Here is a tiny trained network, its code and every weight. The questions are about switching its units off for an input and a class, where a switched-off unit gives its printed mean instead of its output.

import numpy as np


def w(rows, s, z=0):
    codes = np.array(rows[::2]) - 128.0
    scale = np.full(codes.shape[1], s)
    scale[-1] = z or s
    return codes * scale


def norm(h):
    return h / np.sqrt((h * h).mean(-1, keepdims=True) + 1e-5)


def f(y):
    return y / 2 * (1 + np.tanh(0.7978845608 * (y + 0.044715 * y**3)))


def log_softmax(a):
    a = a - a.max(-1, keepdims=True)
    return a - np.log(np.exp(a).sum(-1, keepdims=True))


def net(x, mask):
    res = np.array(x, float).reshape(1, 6) / 4 @ E
    u = 0
    for l in range(3):
        y = f(norm(res) @ A[l][:, :-1].T + A[l][:, -1])
        res = res + np.where(mask[u : u + 7], y, B[l][:, -1]) @ B[l][:, :-1]
        u += 7
    return log_softmax(norm(res)[-1] @ U[:, :-1].T + U[:, -1])


A, B = {}, {}
E = w([
[193,31,93,62,100,157,42],'x0',
[170,206,146,42,217,161,153],'x1',
[54,64,146,83,254,20,125],'x2',
[90,205,39,76,77,72,108],'x3',
[128,129,125,125,132,128,130],'x4',
[169,102,149,86,81,74,192],'x5',
],0.00065)
A[0] = w([
[188,193,141,68,212,164,143,44],'L0N1',
[65,154,88,186,184,214,42,81],'L0N2',
[83,56,127,227,69,87,101,70],'L0N3',
[78,119,111,159,175,200,72,20],'L0N4',
[80,186,183,188,146,118,196,89],'L0N5',
[172,84,157,90,80,102,221,157],'L0N6',
[175,39,254,202,188,208,175,6],'L0N7',
],0.0032,0.0018)
B[0] = w([
[26,43,223,79,18,180,231,151],'L0N1',
[185,168,196,121,103,20,211,177],'L0N2',
[77,121,197,33,120,191,253,240],'L0N3',
[205,105,198,117,105,41,142,78],'L0N4',
[217,98,59,153,194,188,158,211],'L0N5',
[165,189,213,179,154,54,128,248],'L0N6',
[60,224,3,54,56,62,78,254],'L0N7',
],0.0027,0.00081)
A[1] = w([
[102,41,75,201,81,165,105,3],'L1N1',
[207,236,255,96,119,32,156,126],'L1N2',
[159,58,182,66,90,132,45,42],'L1N3',
[118,150,242,159,77,79,131,48],'L1N4',
[197,44,135,76,115,136,8,65],'L1N5',
[189,119,87,192,74,217,77,8],'L1N6',
[125,106,103,62,64,112,62,59],'L1N7',
],0.0022,0.0017)
B[1] = w([
[120,104,201,104,162,138,146,2],'L1N1',
[133,72,210,245,77,2,170,248],'L1N2',
[143,100,40,180,163,149,247,97],'L1N3',
[180,65,174,108,131,61,171,91],'L1N4',
[150,111,73,201,177,142,232,105],'L1N5',
[163,76,158,108,191,191,80,57],'L1N6',
[94,191,82,91,170,103,164,127],'L1N7',
],0.0024,0.00079)
A[2] = w([
[49,80,191,48,34,184,219,96],'L2N1',
[204,142,193,154,54,206,86,8],'L2N2',
[90,225,137,172,147,157,211,192],'L2N3',
[157,113,84,198,165,141,175,112],'L2N4',
[83,51,111,92,251,90,132,95],'L2N5',
[80,81,160,137,228,60,88,110],'L2N6',
[187,145,94,177,231,192,191,9],'L2N7',
],0.0027,0.0019)
B[2] = w([
[61,81,205,59,254,197,171,205],'L2N1',
[143,209,203,134,107,247,45,118],'L2N2',
[125,23,68,91,174,112,120,251],'L2N3',
[209,67,88,155,217,107,181,125],'L2N4',
[143,184,130,182,123,233,114,149],'L2N5',
[230,157,194,128,31,237,82,149],'L2N6',
[148,108,65,174,130,142,187,85],'L2N7',
],0.003,0.0015)
U = w([
[11,19,250,14,232,232,239,103],'0',
[23,240,14,58,23,26,17,143],'1',
[241,232,220,235,15,237,17,254],'2',
[241,16,3,238,240,147,226,19],'3',
[225,111,241,236,15,13,155,112],'4',
],0.0037,0.00088)

Each question gives the input, the list of numbers given to net, and the class t.
The units are the neurons (one row each of A and B). Each row of codes is followed by its name. A weight is (code - 128) times the scale printed after its matrix; where a second scale follows, it is the last column's (A, B and U).
mask holds one flag per neuron, layer by layer. A switched-off neuron (its flag False) gives its mean, the last column of its row in B, instead of its output. The means were averaged over made-up inputs and are rounded, as every weight is.
A unit's drop is (log p(t) with every unit on - log p(t) with that unit switched off) / (log p(t) with every unit on - log p(t) with every unit switched off).
The circuit of an input: a set's keep is (log p(t) with only the set's units on - log p(t) with every unit switched off) / (log p(t) with every unit on - log p(t) with every unit switched off). Starting from the 12 units with the biggest drops (on a tie, the unit counted first), units are removed one at a time, each time the one whose removal leaves the highest keep (on an exact tie, the one counted first), for as long as the keep stays at least 0.8.
units of the circuit, in order: the units of the circuit, biggest drop first
unit that matters most: the unit with the biggest drop
top k neurons: the k neurons with the biggest drops, biggest first
k most important neurons of layer l: the k neurons of layer l with the biggest drops, biggest first
input [-8,7,5,6,-6,-4], class 3: units of the circuit, in order -> (L0N5; L0N7; L2N7)
input [8,-7,8,5,-6,8], class 2: units of the circuit, in order -> (L2N6; L0N7; L2N5; L2N3)
input [-7,-8,-5,-7,-8,-1], class 0: units of the circuit, in order -> (L0N3; L2N1)
input [-1,-5,4,5,-1,3], class 0: top 2 neurons -> (L0N3; L0N7)
input [-2,-4,5,-2,-5,-4], class 2: 3 most important neurons of layer 1 -> (L1N3; L1N5; L1N7)
input [1,5,2,-8,5,2], class 1: top 2 neurons -> (L0N7; L0N3)
input [-8,5,-3,7,1,-6], class 3: most important neuron of layer 2 -> (L2N3)
input [-8,7,5,2,-1,6], class 3: units of the circuit, in order -> (L0N5; L0N3)
input [2,-7,-1,7,7,7], class 0: top 3 neurons -> (L0N3; L0N7; L0N2)
input [-6,-7,5,6,0,-1], class 0: units of the circuit, in order -> (L0N3; L0N7)
input [3,6,8,7,-5,4], class 2: 4 most important neurons of layer 2 -> (L2N6; L2N5; L2N3; L2N1)
input [-8,-8,0,8,-3,-2], class 0: units of the circuit, in order -> (L0N3; L0N7)
input [-4,-1,2,-3,1,-7], class 4: top 2 neurons -> (L0N2; L0N4)
input [-4,-8,2,-3,-2,-5], class 0: top 2 neurons -> (L0N3; L2N1)
input [7,-7,3,0,-8,-7], class 0: units of the circuit, in order -> (L0N3)
input [6,-2,-6,-4,-2,-7], class 4: 2 most important neurons of layer 1 -> (L1N5; L1N3)
input [-6,3,5,3,-3,-3], class 3: top 2 neurons -> (L0N5; L0N7)
input [6,-5,-7,-7,-7,-4], class 1: top 2 neurons -> (L0N7; L0N1)
input [-5,-7,-4,-3,8,-7], class 0: 3 most important neurons of layer 2 -> (L2N1; L2N3; L2N6)
input [-3,5,7,-3,-5,3], class 2: unit that matters most -> L0N3
input [2,-5,5,-5,-6,-7], class 4: top 3 neurons -> (L0N2; L0N4; L0N1)
input [-4,8,-7,-1,2,4], class 0: units of the circuit, in order -> (L0N1; L2N1)
input [-8,-1,2,-1,-3,-8], class 3: 2 most important neurons of layer 0 -> (L0N5; L0N6)
input [1,2,-7,-3,6,-8], class 4: units of the circuit, in order -> (L0N2; L1N2)
input [7,-5,3,-4,5,4], class 3: top 3 neurons -> (L0N1; L1N5; L1N3)
input [8,4,6,-3,0,-2], class 3: top 3 neurons -> (L1N5; L1N3; L0N3)
input [5,-7,-5,0,8,-7], class 0: top neuron -> (L0N3)
input [5,-5,2,-6,-3,2], class 1: top 2 neurons -> (L0N7; L0N1)
